(in the rows, 128 means zero)
Known rows:
[140  94 137 131 117 148 134 120 121  95 135 110 125 118 202 147 115 146
 100 144 112 142 121 110 118 110 125 120 143 116  98  89 138 136 134 164
 104 165 135 154 105 142 115 151 130 125 112 124 115 156 108 158 107 131
 158]: gobren
[141 104 125 140 104 135 138 121 112  92 131 111 130 132 203 143 124 132
 117 153 123 136 122 120 113 116 130 132 130 120  91 106 137 141 122 170
 110 167 144 134 123 148 134 157 130 117 119 114 102 154 103 161  93 117
 158]: plasol
[142 103 124 140 104 136 139 121 112  93 132 112 130 131 203 143 124 133
 116 153 122 135 122 120 115 114 129 132 131 119  89 106 137 141 122 169
 110 168 145 134 123 148 133 158 131 117 119 113 100 154 104 162  95 118
 159]: memom
[137 103 121 121  92 146 127 123 110  80 141 113 138 134 198 138 120 130
 122 143 127 124 124 121 112 102 128 108 126 122  88 109 127 140 121 157
 101 149 146 138 120 157 129 163 114 112 107 120 112 156  84 156 103 123
 168]: koflik
[159 102 157 114 113 147 126 146 133 112 129 133 110 100 180 113 108 115
 105 163 100 105 107 110 130  87  99 100 143 108 104 108 108 141 160 139
  69 146 143 145  94 139 111 147 137 114  85 153 152 161 146 131 124 152
 145]: flasku
[159 116 133 145 121 115 119 134 136 117 137 118 100 114 180 135 121 128
 123 173 129 125 108 138 118 117 122 112 144 120 111 132 114 155 139 158
 111 152 139 107 105 141 122 156 157 127 118 143 147 142 117 126 105 131
 144]: flobel
[159  98 116 129  90 145 119 121 116  82 141 114 150 136 187 139 116 112
 122 146 123 125 128 110 114 105 129 113 119 126  81 105 125 144 118 164
  97 162 150 137 119 146 133 152 121  98 109 127 119 162  85 166  91 114
 171]: stukis
[138 105 124 135 106 137 139 118 111  87 136 113 128 135 209 147 128 141
 114 145 123 140 121 120 108 112 128 125 130 122  93 106 138 139 125 165
 113 164 140 136 117 150 125 162 128 119 118 117 101 150  95 158  97 118
 163]: trugi
[138 107 127 136 105 138 141 115 102  85 122 121 132 133 219 137 132 137
 115 151 118 132 114 118 109 108 118 125 126 118  94 112 129 131 129 161
 108 166 145 132 113 147 115 160 125 111 117 124  96 146 107 157  96 118
 162]: klopen
[136 101 120 127  88 145 127 126 111  87 139 110 138 131 190 137 117 122
 123 150 127 121 128 120 118 103 131 114 127 118  86 107 129 143 116 160
  98 151 149 138 126 155 141 160 116 112 106 114 111 159  91 159 101 123
 163]: daros
[142 103 126 139 103 135 138 121 113  94 132 112 129 130 202 143 124 132
 115 155 123 135 122 119 116 114 129 131 131 120  92 106 137 142 126 167
 109 167 143 136 120 149 134 158 130 117 119 115 101 155 104 161  95 119
 157]: sapli
[152 101 164 124 134 137 121 133 139 114 144 113  98 103 183 142 106 141
  97 161 106 139 108 111 122 111 118 106 156 117 111  98 129 148 158 150
  94 149 126 150  78 139 110 143 152 135 107 159 157 157 132 130 121 146
 148]: dasko
[146  99 126 120 108 134 132 127 106  78 142 111 139 137 199 135 121 118
 128 139 127 113 130 122 107  90 129 117 113 124  85 108 127 147 120 155
  98 145 148 136 130 163 133 168 123 110 109 115 114 155  95 167  98 120
 158]: klabrul
[139 101 120 125  89 145 126 127 109  85 136 111 139 131 192 136 118 121
 124 151 126 120 127 120 117 105 130 115 127 119  86 108 127 144 117 160
  98 153 150 137 125 154 137 160 117 110 107 117 112 159  92 161 100 123
 162]: gizor
[132 101 124 139 109 140 131 112 112  87 130 108 134 130 209 147 123 146
 113 149 126 142 123 120 111 117 131 120 138 119  98 100 134 133 119 164
 114 162 142 138 114 147 119 153 127 122 118 120 106 147  95 160  97 120
 160]: nofla
[141 100 122 131 107 139 137 131 106  92 138 116 134 130 203 143 126 131
 122 157 121 137 128 115 117 114 123 133 142 132  94 106 138 144 118 173
 110 167 154 129 122 149 126 161 132 124 134 116  98 162 105 159  94 126
 159]: rekol
[141 105 145 119 111 140 106 130 124  96 142 110 116 116 181 134 108 130
 119 166 123 125 114 119 116 108 128  92 143 122 105 112 118 149 133 143
  94 132 138 136  89 150 120 148 134 126 103 156 154 154 106 133 116 137
 156]: klaplen

Facts:
boskufos Λ: vobi
bristos Λ: flubisor
brovim Λ: vivil
brutron Λ: vasken plafla
dabom Λ: rigistum
dasko Λ: gobren
difu Λ: vivil
drakazus Λ: vivil
drorel Λ: drakazus gobren
flaska Λ: flobel plafla
flasku Λ: grugrom
flobel Λ: fomak
flomu Λ: loni
flutrir Λ: flasku
fomak Λ: naskamik
geplus Λ: zumem tizor
gevobul Λ: flomu gobren
gibre Λ: grugrom
gita Λ: plafla
godri Λ: kuze
grefuda Λ: sapli pibris
gritari Λ: naskamik
kidan Λ: fomak plafla
klaplen Λ: rotri flesus
klokabi Λ: nedrudu trapa
klugran Λ: stikin gobren
kuflis Λ: remok
labrer Λ: febri
lasu Λ: dasko gevobul
lidrubak Λ: plafla muda
lobikle Λ: stetrin vuzek
loni Λ: driskor vilam
lotek Λ: gritari godri
madrar Λ: daros
mekol Λ: flesus memom trugi
modruklo Λ: kuze
muda Λ: tizor puplas
nadrezu Λ: skigan stukis
napak Λ: drorel
nofu Λ: trugroze mudir
pibris Λ: vivil
plefus Λ: kuze grugrom
ploba Λ: brati modruklo
podal Λ: rigistum brutron remok
poter Λ: dasko vasken
radus Λ: viflur flobroklok
rase Λ: flesus stegi
remok Λ: plafla
rigistum Λ: sapli
riskes Λ: tizor
rotri Λ: sibik gobren
sines Λ: flastuk stegi
skekler Λ: tuvatel
stapafluk Λ: tizor vilam
stikin Λ: plefus
trapa Λ: difu burul
trofos Λ: plefus
trugroze Λ: geplus
trure Λ: brati
tudrir Λ: drakazus tizor nedrudu vilam
varan Λ: tizor
vasken Λ: zogis
virozom Λ: vivil
vivil Λ: plafla
vobi Λ: vivil
zitrol Λ: grugrom sines
zizam Λ: brati zumem skigan
zogis Λ: brati ratok
{brati skono tuvatel} κ klovobrul
{bristos koflik sapli} κ nadrezu
{brovim grefuda nedrudu} κ lasu
{brutron burul nofu trugi ziflan} κ loni
{dabom} κ kuflis
{daros febri pibris ploba zivo} κ poter
{dasko} κ trosta
{defabi flubisor rase} κ brutron
{detros drakazus} κ difu
{difu klugran podal} κ kidan
{dopifom flaska flasku flobroklok klopen lidrubak} κ firepo
{draduse radus stikin} κ pibris
{dridre stetrin stukis vasken zumem} κ plefus
{driskor muda} κ remok
{drorel flikluflon madrar} κ boskufos
{flabipes skabral} κ tatrel
{flastuk lobikle mudir vonik} κ trekil
{flesus tuvos vuzek} κ tagim
{flobel plasol vilam virozom} κ labrer
{flomu} κ vasken
{flutrir godri trekil zizam} κ gita
{fodrok nofla skigan} κ stegi
{fomak grogon} κ kigrur
{geplus pipo rotri} κ brati
{gevobul gretru trapa} κ stetrin
{gibre panis skekler} κ gizor
{gobren maklun} κ vilam
{gritari} κ flutrir
{grugrom remok} κ rebro
{gutrular ratok} κ fodrok
{klaste lotek plafla} κ tuvatel
{klokabi patrar rekol tagim tatrel} κ zibavis
{kuze sines skastumem} κ skigan
{manas} κ bristos
{mekol skisun trofos} κ klabrul
{memom napak} κ gibre
{modruklo valava vivil} κ flasku
{nadrovor trure zogis} κ zumem
{naskamik tragos} κ drorel
{plipler tizor} κ vivil
{puplas rigistum stapafluk viflur} κ grogon
{riskes} κ stukis
{sibik trugroze} κ klaplen
{skagra vobi} κ dopifom
{skera varan} κ koflik
{sokle} κ patrar
{stetronon tudrir} κ nustok
{trege} κ lidrubak
{zitrol} κ daros

Rows:
No name comes twice in this set of rows, the named rows included.
[148 130  79 173 108 113 131 121 146  98 125 133 118 132 199 124 143 147
 130 141 176 125 125 164 108 111 124 107 131 124 112 142  96 132  97 162
 150 168 167  69 157 140 107 170 145 126 110 115 122 114  64 126  83 115
 142] => plafla
[176 101 159 132 127 128 119 133 146 116 147 118 108 110 174 141 108 116
 102 163 102 135 109 103 120 113 116 114 139 124  98 105 130 157 161 157
  91 163 128 144  79 133 123 141 160 118 113 161 158 164 132 136 108 134
 155] => gevobul
[164 105 156 121 125 135 135 141 147 119 143 117  93 104 182 134 111 136
 106 164 104 128 104 116 122 115 122 116 149 112 109 108 126 151 155 162
  86 155 121 141  99 143 121 146 159 122 107 137 152 161 130 144 126 142
 142] => godri
[116 173 136 129  53  98 129 147 144  75  89 168 103 125 225  52 134 113
 145 184 171 102 114 129 110 149 146  95 123 130 123 163  98 117  70 136
 117 142 196  26 128 169 111  72 168 120  90 188 186 160  87 107  78 110
 102] => vivil
[145 108 167 108 107 136 119 143 131 107 151 116 106 113 173 130 101 115
 116 167 110 118 113 108 123 109 126 102 140 122  97 109 126 157 148 142
  78 135 134 145  87 154 139 143 143 126  98 160 159 171 127 129 120 140
 151] => drorel
[153  95 133 132 112 146 146 130 130 104 137 119 122 116 196 140 116 136
 101 141 112 132 124 110 124 103 119 128 139 115  94  93 136 140 137 170
  99 175 141 151 123 139 122 154 134 120 108 114 112 162 115 159 107 133
 151] => grugrom
[147 112 145 133 106 122 110 143 113 111 128 108 108 109 181 132 118 118
 126 183 112 135 125 121 128 125 127 126 154 126 107 121 141 160 126 171
 105 157 151 117  89 148 134 134 150 136 136 143 140 170 132 137  97 140
 146] => klokabi
[150 102 158 130 130 139 126 131 132 111 123 126 106 101 197 127 115 139
  96 164 104 128 103 111 121 104 105 108 152 109 116 103 116 135 158 144
  90 155 135 143  83 133  96 142 146 124 102 159 145 149 141 133 118 146
 145] => modruklo
[163 132  98 146 111 113 104 140 156 107 138 132 104 117 172 112 131 136
 142 166 165 104 111 166 113 107 121  80 141 124 123 157  78 150 112 148
 126 136 156  65 134 145 103 166 155 122 105 145 173 120  74 109 111 135
 140] => brutron
[170 128 117 153 136  95 123 135 140 106 121 137 103 121 197 113 139 128
 138 168 150 104 105 155 103 104 114 109 130 124 121 151  86 147 125 148
 126 149 155  69 132 146  96 166 168 119 116 145 153 120 110 126  96 125
 128] => flaska
[153  98 128 110 105 135 136 128 109  77 141 106 133 137 203 136 124 128
 135 147 118 110 117 125 103 102 142 118 116 114  94 112 124 148 120 165
  89 138 129 136 136 170 132 168 128  98 112 101 120 155  87 184 116 120
 155] => trekil
[139 115 150 115  97 128 121 136 124  96 145 118 114 123 184 127 109 114
 126 170 126 118 115 116 115 116 134 106 132 125  96 118 123 153 129 143
  90 134 144 125  99 160 140 142 141 121 103 154 148 165 110 136 107 127
 149] => boskufos

The same objects again, as new rows of numbers:
Known rows:
[129  87  95 120  81 170  83  67 120 152 148 125 137 121 108 111 194  96
 132 104 137 138 113 112 132 105 107 104 124 108 159  99 170 113 168 123]: vobi
[147  73 102 120  94 187  79 100 140 144 148 116 116 116 110 124 171 117
 131  92 149 146 109 133 131 107 163  86 126 108 165 104 171 113 163 117]: virozom
[129  81 100 144  74 158 122 115 113 145 128 119 138 121 114 112 177 110
 107 122 142 151  92 144 118  54 144  87  96 126 172 108 126 137 158 123]: labrer
[132  82 114 131 113 151 122 102 119 160 144 119  92 124 112 163 184  81
 125 131 137 142  91 115 123  35 100  86 133 121 124  89 112 163 168 152]: febri
[125  98  94 126  62 140 120  71  97 146 133 124 154 122 109 112 200  91
 101 141 133 150  98 121 131 102  83 105  95 127 162 103 121 132 171 127]: firepo
[126  96  95 128  66 140 114  79 117 160 141 119 141 123 111 125 202  88
 123 124 136 123  95 117 129 101  69 100  91 123 157  97 120 113 177 130]: klopen
[151  36 107 145 107 135  93 127 109 163 141 106 117 116 127 107 174 114
 132 136 154 122  82 119 127  88  79 114 100 125 163  89 109 131 156 122]: rekol
[154  53  99 127  89 179  91 116 115 171 150 125 134 123 107 162 187 114
 134  95 140 167  78 116 124 100 170  88 143 124 157 108 167  91 150 119]: trapa
[154  31 106 145 109 134  87 130 106 163 141 105 120 115 129 108 172 116
 133 141 158 120  79 118 128  90  76 118 101 125 162  89 108 130 153 124]: tuvos
[133  73  98 144  75 150 118 126 137 155 139 106 117 121 115 122 180 101
 125 103 147 124  91 142 117  64 112  83  90 124 165 102 128 113 171 126]: skekler
[150  96 101 123 118 179 123  75 109 138 146 116 154  84 127 195 178 123
 120 136 159 166 109 139 130 106 171  73 127 108 145 110 163  95 152 119]: drorel
[153  97 117 134 123 146 125  71 146 155 148  90 122  88 134 205 186 116
 112 140 153 167 109 116 132 108  79  75  70 106 129 113 117  90 177 120]: dasko
[152  35 107 145 110 135  92 128 108 162 140 107 117 116 128 109 172 116
 132 138 154 123  82 120 125  88  81 111  99 125 163  90 107 129 156 125]: sokle
[145  90 116 139 123 139 121  68 127 156 149 115 105  78 132 201 197 123
 132 141 144 158 107 127 131  94  64  84 113 112 137 104 113 107 173 132]: sibik
[141 100  97 124 121 141 126  98 108 139 149 110  97  85 134 139 168  85
 124 125 161 166 109 121 107  51  95  73 143 105 110  89 127  91 180 171]: stikin
[142  87 108 121 107 191  97  88 122 133 149 127  91 124 108 131 169  84
 104 136 143 166 110 121 132  85 178  79 148 108 129  98 171 164 160 158]: pibris
[126  87 125 159 111 134  86  68 102 134 133  99 121 126 117 151 198  84
 126 106 131 164 113 144 113 102 157 119 142 124 176 111 105  97 144 153]: trekil

Rows:
No name comes twice in this set of rows, the named rows included.
[141  69  99 124  70 177  85 119 147 143 148 109 108 122 111 112 170 118
 122  96 146 128 110 141 130 105 159  89  97 113 172 112 171 110 170 122] => grefuda
[153  98  97 135 118 165 125  92 142 136 147  94 160  91 132 172 173 121
  95 143 163 167 107 143 131 104 170  74  74 111 159 114 139  89 162 119] => lasu
[134  71 127 124 119 163  86  66 138 155 148 117  87 120 111 151 176 112
 123 121 130 157 110 113 131 101  66 125  96 111 158 110 163 163 168 130] => sapli
[138  72 106 132  71 162  89 112 151 142 151 101  98 126 116 112 170 117
 106 105 135 133 110 138 130 107 126 107  69 118 173 115 166 136 177 134] => dabom
[150 105  96 134  65 152 122 131 146 133 146  87 118 122 132 104 168  79
  89 110 159 167  76 138 101 103 140  76  72 118 113  97 105 102 182 173] => ploba
[137  77 126 122  95 175  78  69 129 134 149 119  91 122 114 119 169 122
  93 134 129 168 111 123 131 108 104 126  81 120 167 115 167 166 174 140] => remok
[152  35 123 152 123 132 100  91  98 157 150 126  93  79 135 204 190 124
 133 145 136 124  98 120 132  81  59 129 135 125 142  89 105 160 173 168] => flesus
[150  24 121 148 119 135  95 127 101 170 133 110  96 122 125 108 177 108
 135 143 151 120  79 112 131  65  61 121 100 124 163  88 101 146 147 123] => vuzek
[156  90 101 160  65 140 119 130 146 170 150  86 145 126 128 135 176 100
  91 100 135 171  51 121 103 107 120 107  62 127 123 116 110  91 181 150] => trure
[157  85 101 143 125 157 124  87 127 171 149 110 150 108 123 206 201 116
 132 112 155 166  76 116 127 104 159  75 118 119 129 110 141  86 154 117] => flomu
[144  77 123 120  96 191  87  80 145 133 148  97 107 113 126 130 168 122
  87 127 136 167 110 137 129 108 118 122  62 117 173 116 169 158 181 128] => brutron
[126  99  97 134  67 137 120 106  89 136 134 125 158  77 130 105 168 122
 127 105 141 166 100 145 103  46  69  88 144 121 132  92 151  85 179 152] => gibre
[132  76 125 122  83 158  76  80 129 150 149 114  90 117 115 113 168 108
 125  95 131 164 108 113 120 106  63 128 111 111 143 104 168 148 181 149] => fomak

The same objects again, as new rows of numbers:
Known rows:
[130 137 102 126 139 216 138  73 166 129 102 159 189 143 136 119 186 142
 139 152 123 189 121 161 132 139 178 123 124  92 110 135 145 130 133 113
 125 120 122 109 134 183]: nadrezu
[144 168 117  94 118 182 140  88 147 156 104 132 153 146 103 122 184 152
 115 122 120 167 155 138 144 123 139 143 121 124 110 145 152 127 145  98
 182 159 109 111 178 111]: detros
[124 149 127 154  93 204 138  90 100 110 115 123 192 137 145 130 183 158
 132 142  80 168 189 143 129 125 155 111 108 118 106 143 147 138 138 139
 121 123 118 147 128 125]: gibre
[145 172 115  79 102 164 125  89 167 139  68 146 138 157  87 114 194 143
 102 117 119 159 141 134 144 115 133 137  94 114 109 160 127 114 161 105
 151 152 112 124 170 115]: nadrovor
[133 170 115 142 161 186  79 102 188 120 127  97 162 125 177 134 134 144
 142 151 120 175  51 150 131 113 107 147 131 143  96 108 100 104 156 101
  96 151 151 154 168 169]: vivil
[125 157 140 143 142 171  88 100 153 200  83 109 176 132 216 155 124 138
 104 151 109 194  99 148 136 132 146 134 105  48 101 126 119 108 108 120
 177 162 139  91 154 187]: pibris
[137 147 119 155  72 249  97  96  90 133 148 108 168 141 158 140 213 155
 134 136 120 173 141 149 122 133 145 127  95  77 103 153 139  95  92 128
 141 122 115  93 143 143]: klaplen
[119 149 137 125 145 183 186  68 197 157 164 128 114 147 137 130 201 119
 113 140 147 158 129 121 128 128 144 139 150 120 115 156 142 134 129  67
 146 127 129  93 149 143]: geplus
[146 154 127 124  80 232  96  85 127 149 133 107 123 150 143 132 252 159
 109 120 120 167 146 134 130 147 131 140 106  98 108 195 157 108 101 105
 185 125  98 133 163  96]: mekol
[149 165 110  85 119 184 145  91 145 160 101 133 159 141  91 118 182 154
 118 127 124 165 139 142 143 125 137 139 129 133 111 141 159 124 144 107
 177 157 104 121 175 110]: nofla
[148 167 134 100 133 186 142  79 143 154 157 146 173 154  91 132 203 157
 114 123 105 166 150 140 147 132 132 145 120 112 105 144 150 125 142  96
 164 166 106 100 182 104]: rekol
[147 167 135  97 143 173 138  77 147 177  91 127 137 133 170 157 194 167
  91 144 141 175  76 132 129 143 132 151 125  82 111 162 148  93 142  96
 117 134 109 137 151 154]: podal
[147 153 130 133 130 211 123  81 133 147 204 155 221 154  96 135 177 154
 137 138  88 180 165 155 151 136 140 132 100  92  93 119 135 123 146 115
 131 153 110  62 164 139]: tagim
[131 153 119  74 133 175 145  69 193 108  38 167 124 151 108 124 229 155
 107 139 123 160  87 149 134 120 157 133 131  89 123 168 132 116 139 109
 105 142 132 164 149 143]: zogis
[143 166 118  93 114 182 159  81 166 153 129 123 119 143 103 144 184 147
 118 125 120 161 200 125 145 123 144 147 128 129 107 146 153 127 165  89
 165 155 116  92 180 120]: skono
[125 163 138 121 134 167 141  86 170 158 110 143 148 162 135  94 204 113
  93 127 154 160  59 127 124 121 122 129 111 110 115 169 118 122 125  85
 145 120 114 111 140 133]: riskes
[140 153 104 120 108 202 115  94 144 144 121 133 190 142 113 118 151 147
 139 135 109 180 177 151 144 124 153 129 100 109  99 121 135 125 153 116
 155 145 115  81 158 152]: trosta

Rows:
No name comes twice in this set of rows, the named rows included.
[118 150 138 120 136 188 136  73 158 134 135 131 171 149 113  57 166 160
 119 115 155 170 116 138 132 117 139 141 150 116 121 142 115 141  87  47
 200 137 120  97 148 119] => mudir
[141 167  91 124 124 200  97 100 157 113 114 125 191 144 112 119 147 138
 155 129 106 179 157 157 143 115 144 138 109 156  97 105 130 128 175 112
 145 157 128 110 180 146] => flobroklok
[139 159 131 133 133 178 128  88 138 173 116 120 182 127 184 147 138 157
 110 156 119 182 106 137 130 136 134 133 103  83  97 135 127 101 159 114
  95 121 115 116 125 182] => kidan
[126 161 142 131 147 174 151  84 156 175 141 127 160 152 143 100 188 123
 103 131 153 165  70 129 125 129 125 136 135 119 114 152 135 131 113  79
 173 132 113 107 146 126] => muda
[137 151 105 121 101 204 144  85 168 148 148 122 155 139 113 148 149 140
 142 140 108 171 223 138 147 123 157 134 106 115  95 123 138 125 176 106
 138 141 124  60 159 165] => klovobrul
[133 172 138 110 108 198 151  98  86 131 118 115 142 141 132 146 211 159
 117 130 140 146  87 140 121 105 133 143 141  94 121 131 140  95  78 112
 142 168 132 100 171 112] => dasko
[136 170 136 118  91 208 173  87  99 138 151 101  99 139 141 180 224 154
 117 132 140 143 155 121 120 114 140 149 136  97 116 146 150  90 106 103
 124 151 129  79 168 122] => rotri
[136 170 123  96 125 165 120  94 152 170  78 126 153 149 116 124 166 140
 110 116 108 174 169 141 148 120 149 141 119 113 111 137 149 134 127 103
 232 187 121 100 196 111] => febri
[123 135 104 105 121 195 112  82 217 106  76 165 162 149  92  94 176 135
 138 146 110 169 112 166 144 111 160 118 113  86 108 137 103 129 139 117
 115 139 143 117 141 173] => stukis
[127 165 140 121 114 173 169  82 105 112  92 129 156 141 134 140 214 165
 109 131  94 155 166 129 127 122 147 126 129 131 119 161 164 137 135 121
 136 140 113 176 148  87] => trofos
[133 173 145  94 136 144 142  93 165 161 114 110 143 126 126 128 143 166
 102 136 103 155 127 126 145 112 113 142 139 125 107 137 130 127 148  99
 154 169 126 151 167 107] => naskamik
[110 126 116 115 133 204 168  69 234 106 158 132 118 126 105 142 161 148
 159 163  99 154 183 151 144 108 170 127 166 102 110 115 123 141 136 102
 109 153 167 101 152 175] => brati

